Rows and whether each has a hidden trait (one of two labels; each part has its own):
[-12 9 -17 -2 -7 31 10 5 -51 -7 -2 -3 1 4 0 -7 -7 17 -15 27 6 7 3 -1 -10 1] : (8)
[-30 30 1 -5 -24 37 -4 -11 -25 -2 4 3 4 -9 -5 10 -19 25 -10 45 11 -4 6 10 5 10] : (8)
[-2 5 6 1 -10 26 2 -12 -21 -1 -6 12 11 7 -9 -3 -6 4 -13 23 12 -9 -5 4 4 7] : (15)
[-20 17 -4 -5 -18 18 2 4 -38 -6 -5 4 5 -1 -3 2 -8 21 -13 36 6 1 -2 5 10 5] : (8)
[-21 24 -11 -8 -14 -5 4 11 3 9 -2 -7 6 1 -7 11 6 5 -7 -2 0 5 0 10 -1 -2] : (15)
[24 -11 20 8 20 -22 -3 -16 34 3 4 12 10 -5 0 -1 -3 -20 11 -11 -5 -7 0 -6 3 -4] : (15)
[7 -8 -16 5 13 -24 11 31 -23 -6 -11 1 -1 -1 10 -12 6 7 2 3 -15 13 -1 -4 4 -13] : (8)
[24 -4 21 4 11 -16 -1 -20 31 5 5 10 14 0 -7 0 0 -21 6 -14 0 -9 -2 -2 4 -2] : (15)
[-9 4 -9 1 -5 16 6 6 -38 -7 -6 5 3 1 0 -8 -6 15 -12 27 3 4 -1 0 2 -1] : (8)
[28 -10 21 7 14 -16 0 -13 13 -1 4 12 13 1 1 -5 -6 -17 7 0 -1 -7 -2 -7 4 -3] : (15)
[27 -14 17 7 22 -32 -1 -3 27 1 2 10 8 -2 4 -4 3 -18 13 -18 -10 -2 -3 -7 8 -7] : (15)
[-18 10 3 -3 -17 9 0 13 -33 -1 -13 7 4 3 -4 -1 -2 20 -13 32 5 -4 -8 8 22 7] : (8)
[-22 22 -2 -6 -22 17 2 -3 -2 10 -6 1 8 4 -10 13 1 7 -11 9 9 -7 -1 12 3 8] : (15)
[-23 19 -8 -3 -18 26 5 -4 -27 2 -3 -2 5 -1 -7 4 -8 16 -16 30 10 -3 4 9 -4 7] : (8)
[-30 23 -10 -7 -14 11 2 2 -34 -4 3 -3 3 -7 -1 7 -9 22 -9 29 3 8 4 6 0 0] : (8)
[35 -19 23 9 19 -21 -1 -5 21 -3 -2 16 11 1 4 -9 -2 -18 10 -8 -6 -7 -5 -8 11 -4] : (15)
[-12 21 -1 -4 -13 13 1 -14 3 5 1 1 10 2 -9 8 -4 0 -9 8 7 -4 1 7 0 4] : (15)
[-1 -1 -9 4 -2 38 7 -4 -55 -12 -3 9 4 3 1 -11 -12 14 -16 36 10 1 2 -4 -5 4] : (8)
[-13 10 -10 -2 -8 1 6 10 -19 -1 -7 3 5 2 -5 -1 3 8 -10 13 0 5 -4 4 7 -1] : (8)
[16 1 15 0 1 -23 2 -9 18 5 3 4 11 2 -3 2 3 -15 5 -10 -3 -2 -3 0 5 -5] : (15)
[20 -21 1 14 8 47 7 -9 -63 -18 -8 22 6 8 0 -23 -19 9 -21 45 14 -11 -3 -12 -1 6] : (8)
[-7 5 -2 -1 2 -18 4 18 -12 -3 -9 4 4 0 3 -4 4 8 -2 16 -7 5 -3 1 15 -6] : (8)
[27 -11 13 8 23 -13 0 -20 23 -1 11 10 10 -5 2 -3 -7 -21 10 -9 -5 -2 5 -10 -10 -8] : (15)
[32 -19 21 8 22 -24 -1 -6 11 -3 3 13 9 -2 6 -7 -3 -16 11 -8 -11 -3 -2 -9 7 -7] : (15)
[27 -1 23 7 -1 38 -1 -50 6 1 10 17 20 7 -13 -3 -20 -22 -9 12 24 -22 5 -2 -13 9] : (15)
[29 -14 29 6 21 -26 -4 -6 13 -7 3 15 8 -4 8 -6 -7 -11 12 0 -6 -4 -4 -10 16 -6] : (15)
[40 -25 26 10 22 -24 0 1 4 -8 -6 20 9 3 6 -14 -1 -12 8 4 -7 -8 -10 -10 21 -5] : (8)
[1 7 -3 2 -1 8 6 -7 -5 2 -3 4 10 5 -7 -3 1 -8 -8 3 4 -1 -1 1 -3 -1] : (8)
[-19 18 3 -6 -20 2 0 5 -5 5 -10 5 7 5 -7 7 3 10 -10 13 6 -5 -8 10 18 9] : (15)
[9 5 2 2 12 -23 4 7 10 -2 2 1 3 -7 8 -1 -4 -1 8 2 -10 6 5 -1 2 -8] : (8)
[-4 12 -3 -2 -4 -9 5 -4 -3 3 0 0 10 0 -4 1 0 -1 -5 2 0 3 0 3 -2 -2] : (8)
[16 1 6 -1 9 -39 6 -1 32 8 0 -3 11 4 -5 2 13 -23 4 -29 -9 1 -5 2 2 -7] : (15)
[-23 17 -26 -6 -8 -5 10 28 -30 -2 -4 -11 -6 -3 6 2 4 21 -5 11 -10 13 3 3 -6 -9] : (8)
[-6 9 -4 0 -5 14 4 -6 -21 -3 -1 7 9 1 -5 -3 -6 4 -12 20 6 -1 0 1 -2 1] : (8)
[17 6 8 1 10 -24 4 -7 28 6 8 -2 7 -3 2 6 -1 -16 10 -18 -8 3 5 0 -7 -7] : (15)
[-19 24 -15 -2 -17 39 8 -14 -20 3 2 -1 7 0 -10 6 -11 6 -18 25 14 -3 9 8 -19 6] : (8)
[14 4 4 6 17 -18 2 -3 -2 -6 9 4 4 -11 9 -2 -14 -3 10 13 -7 4 10 -4 -5 -9] : (8)
[3 11 9 -2 -5 -3 1 -8 8 5 0 4 12 5 -7 4 0 -7 -3 -2 3 -4 -4 3 6 -1] : (15)
[37 -17 31 11 18 -5 -5 -25 21 -2 4 19 14 -1 -1 -8 -12 -22 8 1 3 -14 -2 -8 6 0] : (15)
[13 3 19 -1 8 -25 -3 -13 16 1 4 6 11 -2 0 1 -3 -11 8 -1 -5 -2 -2 0 11 -3] : (15)
[-16 13 -11 -2 -12 15 6 1 -21 2 -5 1 6 2 -8 2 -1 8 -15 15 4 0 -1 7 0 3] : (8)
[11 6 9 0 7 -25 2 -9 20 6 5 -1 9 -1 -3 4 0 -15 7 -13 -4 0 1 1 0 -6] : (15)
[32 -9 -1 10 25 -15 9 -3 -5 -5 5 4 4 -6 6 -11 -7 -11 5 -1 -8 5 8 -8 -15 -12] : (8)
[-17 13 -14 -1 1 -11 3 22 -22 -6 -3 -1 -3 -10 11 2 -4 19 2 21 -11 12 5 1 5 -7] : (8)
[20 -6 19 5 12 -22 -2 -16 39 7 5 10 9 -2 -6 2 1 -25 8 -17 -2 -8 -2 -2 4 -2] : (15)
[-12 12 -4 -2 -18 18 4 -2 -24 1 -8 5 8 4 -8 0 -3 7 -15 21 8 -4 -3 6 4 5] : (8)
[-38 32 -25 -10 -19 5 8 22 -26 5 0 -15 -1 -3 -4 10 3 17 -10 5 -3 15 5 11 -8 -4] : (8)
[22 -7 17 2 9 -31 1 4 10 -2 -1 9 8 -2 5 -2 0 -9 9 2 -7 -1 -6 -4 15 -4] : (15)
[2 -2 -1 5 -8 38 6 -7 -54 -10 -7 13 6 7 -5 -13 -12 10 -21 40 14 -7 -3 -2 1 8] : (8)
[-23 17 -5 -3 -24 23 3 -4 -22 4 -6 1 5 1 -9 8 -7 15 -15 30 11 -7 2 12 1 9] : (15)
[23 -11 8 4 23 -40 4 9 17 -1 1 4 4 -3 7 -4 5 -14 17 -17 -16 6 -2 -6 7 -12] : (8)
[15 -6 4 6 14 -24 4 14 -14 -7 -6 8 2 -4 9 -9 -4 4 5 15 -10 3 1 -3 12 -7] : (8)
[25 -12 11 6 24 -37 3 10 1 -5 3 6 5 -6 10 -7 -1 -10 13 -7 -14 7 -1 -9 7 -12] : (8)
[27 -11 13 6 18 -31 4 5 13 -2 0 7 6 -1 6 -4 1 -9 10 -7 -11 1 -2 -5 7 -9] : (8)
[-10 8 -12 1 -5 21 8 2 -33 -4 -7 4 7 3 -5 -8 -2 10 -15 20 5 2 -1 1 -3 1] : (8)
[27 -17 10 5 25 -42 4 10 11 -5 1 6 5 -4 10 -8 3 -12 13 -4 -18 8 -2 -10 5 -13] : (8)
[13 4 19 -2 6 -38 -3 -6 39 9 1 6 12 2 -7 4 9 -19 9 -19 -5 -4 -9 3 16 -4] : (15)
[5 5 5 -3 3 -32 2 12 2 1 -4 2 7 0 1 0 6 0 4 3 -8 6 -6 2 16 -6] : (8)
[27 -8 9 8 22 -16 1 -16 29 0 13 6 10 -5 5 -1 -7 -23 11 -17 -4 0 6 -8 -11 -9] : (15)
[18 2 16 0 9 -19 1 -16 22 5 5 6 15 3 -7 2 0 -21 4 -16 2 -5 -3 0 3 -2] : (15)
[-31 22 -12 -7 -11 -1 0 12 -32 -6 0 -2 -1 -8 2 6 -6 22 -5 26 -3 12 2 5 7 -3] : (8)
[22 -8 2 7 27 -30 6 0 1 -7 10 1 5 -10 9 -7 -5 -8 12 -4 -14 11 6 -9 -8 -15] : (8)
[31 -21 7 10 29 -28 7 3 -1 -7 2 8 5 -4 8 -13 -4 -13 8 -4 -12 5 2 -11 -3 -13] : (8)
[39 -21 21 10 22 -6 2 -16 5 -6 3 16 11 1 3 -11 -9 -18 6 -1 0 -11 0 -10 1 -3] : (8)
[15 -2 6 2 16 -47 5 16 13 1 0 -2 4 -4 8 1 9 -12 14 -20 -19 9 -2 -2 8 -13] : (8)
[-9 20 -6 -2 -6 16 5 -21 3 5 7 -3 10 -1 -8 6 -9 -6 -7 4 7 1 8 5 -16 0] : (15)
[-13 0 -11 -2 -1 -33 7 40 -21 -2 -19 0 -2 0 6 -6 15 16 -2 4 -17 11 -12 2 25 -9] : (8)
